Below are the code and all the weights of a small trained network. Each question names an input and a target symbol and asks about switching units off, where a switched-off unit gives its printed mean instead of its output.

import numpy as np


def w(rows, s, z=0):
    codes = np.array(rows[::2]) - 128.0
    scale = np.full(codes.shape[1], s)
    scale[-1] = z or s
    return codes * scale


def f(y):
    return np.maximum(y, 0)


def softmax(a):
    e = np.exp(a - a.max(-1, keepdims=True))
    return e / e.sum(-1, keepdims=True)


def log_softmax(a):
    a = a - a.max(-1, keepdims=True)
    return a - np.log(np.exp(a).sum(-1, keepdims=True))


def net(x, mask):
    ids = ['αγεθξπφψ'.index(c) for c in x.split()]
    T = len(ids)
    res = E[ids] + P[:T]
    u = 0
    for l in range(3):
        r = res
        for j in range(3):
            rows = slice(2 * j, 2 * j + 2)
            q, k, v = (r @ M[l][rows].T for M in (Q, K, V))
            z = softmax(np.where(np.tri(T) > 0, q @ k.T / 2**0.5, -1e9)) @ v
            o = O[l][rows]
            res = res + np.where(mask[u + j], z, o[:, -1]) @ o[:, :-1]
        u += 3
        y = f(res @ A[l][:, :-1].T + A[l][:, -1])
        res = res + np.where(mask[u : u + 8], y, B[l][:, -1]) @ B[l][:, :-1]
        u += 8
    return log_softmax(res[-1] @ U[:, :-1].T + U[:, -1])


Q, K, V, O, A, B = {}, {}, {}, {}, {}, {}
E = w([
[119,109,18,43],'α',
[80,60,76,199],'γ',
[229,59,143,136],'ε',
[183,77,181,120],'θ',
[151,111,195,103],'ξ',
[246,195,63,88],'π',
[149,242,35,225],'φ',
[123,175,172,253],'ψ',
],0.014)
P = w([
[101,142,164,2],'0',
[171,112,88,160],'1',
[190,117,99,197],'2',
[191,128,109,187],'3',
[195,130,120,182],'4',
[209,154,128,177],'5',
[199,145,149,170],'6',
[210,166,152,156],'7',
[215,186,161,143],'8',
[204,177,167,150],'9',
[202,174,162,146],'10',
],0.0068)
Q[0] = w([
[73,132,94,199],'0.h1',
[73,179,99,97],'0.h1',
[106,190,6,183],'0.h2',
[124,100,115,155],'0.h2',
[186,122,113,171],'0.h3',
[130,99,69,167],'0.h3',
],0.016)
K[0] = w([
[164,159,133,249],'0.h1',
[140,59,68,200],'0.h1',
[170,212,33,226],'0.h2',
[205,160,66,108],'0.h2',
[178,128,228,205],'0.h3',
[183,254,213,146],'0.h3',
],0.0097)
V[0] = w([
[185,29,91,174],'0.h1',
[141,33,146,139],'0.h1',
[130,64,72,170],'0.h2',
[89,185,166,60],'0.h2',
[142,66,97,138],'0.h3',
[128,155,3,91],'0.h3',
],0.0073)
O[0] = w([
[145,188,87,1,151],'0.h1',
[118,176,189,51,16],'0.h1',
[87,206,163,60,148],'0.h2',
[134,46,108,182,3],'0.h2',
[80,110,119,97,131],'0.h3',
[124,68,63,136,107],'0.h3',
],0.0067,0.003)
A[0] = w([
[90,90,238,99,187],'0.n1',
[89,86,35,81,117],'0.n2',
[89,169,52,63,50],'0.n3',
[121,143,76,159,118],'0.n4',
[117,120,130,125,70],'0.n5',
[41,28,82,166,54],'0.n6',
[155,125,127,76,100],'0.n7',
[2,71,182,102,253],'0.n8',
],0.0095,0.0038)
B[0] = w([
[254,86,65,171,186],'0.n1',
[171,89,72,93,196],'0.n2',
[52,57,190,159,215],'0.n3',
[89,127,73,131,252],'0.n4',
[151,185,151,115,128],'0.n5',
[183,221,109,144,154],'0.n6',
[152,139,82,99,217],'0.n7',
[185,33,221,166,146],'0.n8',
],0.0078,0.0035)
Q[1] = w([
[137,19,156,124],'1.h1',
[2,159,182,77],'1.h1',
[151,78,233,62],'1.h2',
[200,46,185,126],'1.h2',
[88,138,215,135],'1.h3',
[80,77,164,157],'1.h3',
],0.01)
K[1] = w([
[107,68,102,150],'1.h1',
[30,167,121,214],'1.h1',
[163,8,146,120],'1.h2',
[211,71,95,119],'1.h2',
[129,108,100,103],'1.h3',
[131,110,141,114],'1.h3',
],0.012)
V[1] = w([
[137,103,176,128],'1.h1',
[73,82,101,254],'1.h1',
[83,157,214,108],'1.h2',
[127,41,152,192],'1.h2',
[130,172,148,163],'1.h3',
[94,132,116,124],'1.h3',
],0.0075)
O[1] = w([
[79,95,99,73,109],'1.h1',
[228,18,109,255,47],'1.h1',
[88,75,25,149,2],'1.h2',
[104,19,190,171,113],'1.h2',
[87,106,83,33,148],'1.h3',
[158,79,55,187,107],'1.h3',
],0.0045,0.0089)
A[1] = w([
[20,119,152,184,219],'1.n1',
[154,166,146,124,72],'1.n2',
[92,213,172,177,73],'1.n3',
[113,136,93,199,97],'1.n4',
[80,1,140,190,82],'1.n5',
[147,173,142,127,127],'1.n6',
[92,176,67,220,2],'1.n7',
[117,36,118,78,145],'1.n8',
],0.0091,0.0062)
B[1] = w([
[87,192,253,109,158],'1.n1',
[77,107,120,140,202],'1.n2',
[41,182,119,74,215],'1.n3',
[149,112,89,176,178],'1.n4',
[2,113,117,207,160],'1.n5',
[123,121,72,169,253],'1.n6',
[93,46,69,128,205],'1.n7',
[61,50,133,58,169],'1.n8',
],0.008,0.0058)
Q[2] = w([
[89,133,7,121],'2.h1',
[116,182,88,155],'2.h1',
[71,159,16,149],'2.h2',
[174,109,145,149],'2.h2',
[159,18,165,80],'2.h3',
[199,159,220,90],'2.h3',
],0.012)
K[2] = w([
[95,246,83,70],'2.h1',
[147,206,148,129],'2.h1',
[141,220,105,73],'2.h2',
[131,98,105,168],'2.h2',
[98,5,127,125],'2.h3',
[201,58,148,166],'2.h3',
],0.013)
V[2] = w([
[141,140,254,182],'2.h1',
[94,85,97,172],'2.h1',
[152,120,166,232],'2.h2',
[80,127,232,111],'2.h2',
[33,68,82,84],'2.h3',
[218,40,193,33],'2.h3',
],0.0075)
O[2] = w([
[119,2,172,84,27],'2.h1',
[72,100,90,119,143],'2.h1',
[37,133,147,52,108],'2.h2',
[185,47,73,112,9],'2.h2',
[43,119,5,195,130],'2.h3',
[220,22,109,142,2],'2.h3',
],0.0057,0.0075)
A[2] = w([
[152,135,160,132,179],'2.n1',
[124,137,221,197,170],'2.n2',
[165,31,227,247,136],'2.n3',
[208,68,94,124,2],'2.n4',
[86,43,185,8,101],'2.n5',
[204,80,2,65,128],'2.n6',
[50,177,13,153,90],'2.n7',
[126,226,181,139,91],'2.n8',
],0.0074,0.016)
B[2] = w([
[159,144,134,89,181],'2.n1',
[103,205,87,63,176],'2.n2',
[83,150,197,223,181],'2.n3',
[230,2,51,155,135],'2.n4',
[146,83,124,48,166],'2.n5',
[51,145,54,169,171],'2.n6',
[180,93,179,164,255],'2.n7',
[130,40,93,142,242],'2.n8',
],0.01,0.016)
U = w([
[80,88,35,116,50],'α',
[76,68,155,139,94],'γ',
[171,52,119,134,122],'ε',
[158,106,246,131,137],'θ',
[112,77,134,69,144],'ξ',
[231,149,67,87,254],'π',
[119,142,157,234,75],'φ',
[2,178,148,92,120],'ψ',
],0.007,0.0059)

Each question gives the input, a string of symbols that net reads in full, and the target symbol t.
The units are the heads (2 rows each of Q, K, V and O) and the neurons (one row each of A and B). Each row of codes is followed by its name. A weight is (code - 128) times the scale printed after its matrix; where a second scale follows, it is the last column's (O, A, B and U).
mask holds one flag per unit, layer by layer, with each layer's heads first. A switched-off unit (its flag False) gives its mean, the last column of its rows in O or B, instead of its output. The means were averaged over made-up inputs and are rounded, as every weight is.
A unit's drop is (log p(t) with every unit on - log p(t) with that unit switched off) / (log p(t) with every unit on - log p(t) with every unit switched off).
The circuit of an input: a set's keep is (log p(t) with only the set's units on - log p(t) with every unit switched off) / (log p(t) with every unit on - log p(t) with every unit switched off). Starting from the 12 units with the biggest drops (on a tie, the unit counted first), units are removed one at a time, each time the one whose removal leaves the highest keep (on an exact tie, the one counted first), for as long as the keep stays at least 0.8.
units of the circuit, in order: the units of the circuit, biggest drop first
k most important neurons: the k neurons with the biggest drops, biggest first
top k neurons in layer l: the k neurons of layer l with the biggest drops, biggest first
heads that matter: for each layer, one digit per head in row order, 1 if its drop is at least 0.15 and else 0, layers parted by /
input ψ θ φ θ θ θ ψ α π ξ, target ξ: most important neuron	2.n5
input π ε α α, target α: units of the circuit, in order	2.h3; 2.n6; 0.n2
input ε φ ξ, target π: heads that matter	100 / 000 / 000
input φ ε α π θ ξ ξ, target ψ: heads that matter	111 / 100 / 010
input ψ φ ψ, target ψ: units of the circuit, in order	2.n2; 2.h3
input α ψ ξ γ π θ ξ, target φ: 3 most important neurons	0.n3; 0.n8; 2.n3
input π ε φ ε φ γ γ φ φ ε, target θ: 2 most important neurons	2.n3; 0.n2
input θ π π π π ε π φ π ε, target ε: 3 most important neurons	2.n4; 0.n8; 0.n1
input α π ε φ ψ φ ψ γ ε, target φ: 2 most important neurons	0.n3; 0.n8
input ε ξ ψ ξ ψ π ξ π φ ε, target π: heads that matter	100 / 100 / 000
input ε ε α θ π π γ π ψ γ, target ψ: top 2 neurons in layer 2	2.n2; 2.n7
input ξ π φ π φ θ, target γ: 2 most important neurons	1.n5; 1.n8
input ε γ ε π ε π ξ ξ α φ θ, target π: heads that matter	100 / 100 / 000
input γ γ φ α φ γ γ, target φ: 3 most important neurons	2.n7; 1.n7; 0.n4
input φ γ γ γ ξ, target ψ: heads that matter	000 / 100 / 010
input α π ξ π ε ε γ π ε ξ, target φ: 3 most important neurons	0.n3; 0.n8; 1.n8
input γ θ π φ φ γ ξ ξ ξ ε, target α: top 2 neurons in layer 0	0.n8; 0.n3
input π π α φ π π π π ε φ γ, target φ: 2 most important neurons	1.n3; 2.n7
input π π π γ, target π: heads that matter	000 / 000 / 000
input γ φ π π φ ψ ε π θ, target α: 2 most important neurons	0.n8; 2.n6
input θ θ π ξ θ π ψ θ, target ε: heads that matter	110 / 010 / 011
input ε ε ε θ ε, target π: heads that matter	100 / 000 / 000
input φ π ε φ π θ φ ε, target ψ: heads that matter	100 / 100 / 010
input α π α ψ ε θ α π γ, target π: 2 most important neurons	0.n3; 2.n3
